Below is a small trained network, with its code and all its weights. Each question gives an input and a class and asks what happens when units are switched off, that is, made to give their printed mean instead of their output.

import numpy as np


def w(rows, s, z=0):
    codes = np.array(rows[::2]) - 128.0
    scale = np.full(codes.shape[1], s)
    scale[-1] = z or s
    return codes * scale


def f(y):
    return y / 2 * (1 + np.tanh(0.7978845608 * (y + 0.044715 * y**3)))


def log_softmax(a):
    a = a - a.max(-1, keepdims=True)
    return a - np.log(np.exp(a).sum(-1, keepdims=True))


def net(x, mask):
    res = np.array(x, float).reshape(1, 4) / 4 @ E
    y = f(res @ A[0][:, :-1].T + A[0][:, -1])
    res = res + np.where(mask, y, B[0][:, -1]) @ B[0][:, :-1]
    return log_softmax(res[-1] @ U[:, :-1].T + U[:, -1])


A, B = {}, {}
E = w([
[123,139,125,122,137],'x0',
[204,136,179,198,248],'x1',
[11,93,56,188,188],'x2',
[220,94,28,103,135],'x3',
],0.012)
A[0] = w([
[85,198,209,151,69,146],'n1',
[121,89,168,224,185,116],'n2',
[84,84,13,204,127,189],'n3',
[103,181,131,246,164,117],'n4',
[162,109,64,131,172,195],'n5',
[220,162,147,224,185,92],'n6',
[177,156,46,90,37,138],'n7',
[62,47,44,162,136,4],'n8',
[68,85,135,71,114,5],'n9',
],0.013,0.012)
B[0] = w([
[35,187,117,176,59,214],'n1',
[174,27,93,86,183,204],'n2',
[100,156,223,202,112,253],'n3',
[185,68,115,125,186,198],'n4',
[108,131,119,107,63,206],'n5',
[47,234,182,144,35,224],'n6',
[160,77,79,89,187,212],'n7',
[133,175,83,94,5,194],'n8',
[163,108,215,207,125,147],'n9',
],0.011,0.017)
U = w([
[103,156,91,92,104,255],'0',
[115,146,161,175,154,87],'1',
[163,33,100,106,249,71],'2',
],0.017,0.002)

Each question gives the input, the list of numbers given to net, and the class t.
The units are the neurons (one row each of A and B). Each row of codes is followed by its name. A weight is (code - 128) times the scale printed after its matrix; where a second scale follows, it is the last column's (A, B and U).
mask holds one flag per neuron, in row order. A switched-off neuron (its flag False) gives its mean, the last column of its row in B, instead of its output. The means were averaged over made-up inputs and are rounded, as every weight is.
A unit's drop is (log p(t) with every unit on - log p(t) with that unit switched off) / (log p(t) with every unit on - log p(t) with every unit switched off).
The circuit of an input: a set's keep is (log p(t) with only the set's units on - log p(t) with every unit switched off) / (log p(t) with every unit on - log p(t) with every unit switched off). Starting from all 9 units, units are removed one at a time, each time the one whose removal leaves the highest keep (on an exact tie, the one counted first), for as long as the keep stays at least 0.8.
units of the circuit, in order: the units of the circuit, biggest drop first
most important unit: the unit with the biggest drop
k most important neurons: the k neurons with the biggest drops, biggest first
drop of u: that unit's drop, to one decimal
input [0,7,7,-6], class 2: 2 most important neurons => (n2; n4)
input [2,6,-3,1], class 0: 3 most important neurons => (n6; n3; n9)
input [-1,-8,3,-4], class 1: most important unit => n9
input [-7,0,-1,-8], class 0: 2 most important neurons => (n3; n1)
input [1,3,3,0], class 2: 2 most important neurons => (n1; n2)
input [-1,-3,0,4], class 2: units of the circuit, in order => (n6; n7)
input [-4,2,7,0], class 2: 4 most important neurons => (n2; n6; n4; n1)
input [8,4,-2,1], class 0: 2 most important neurons => (n3; n9)
input [4,5,0,1], class 0: 4 most important neurons => (n6; n3; n5; n9)
input [3,5,-4,1], class 0: 4 most important neurons => (n3; n6; n9; n4)
input [-2,6,-6,2], class 0: 2 most important neurons => (n3; n6)
input [7,-7,-8,2], class 2: 2 most important neurons => (n7; n6)
input [2,-6,5,0], class 1: 3 most important neurons => (n3; n9; n5)
input [-7,5,7,-5], class 2: most important neuron => (n2)
input [-8,-4,-4,6], class 2: drop of n7 => 0.2
input [-6,-5,7,-6], class 1: drop of n2 => 0.0
input [-7,-2,7,-2], class 1: drop of n3 => 3.8
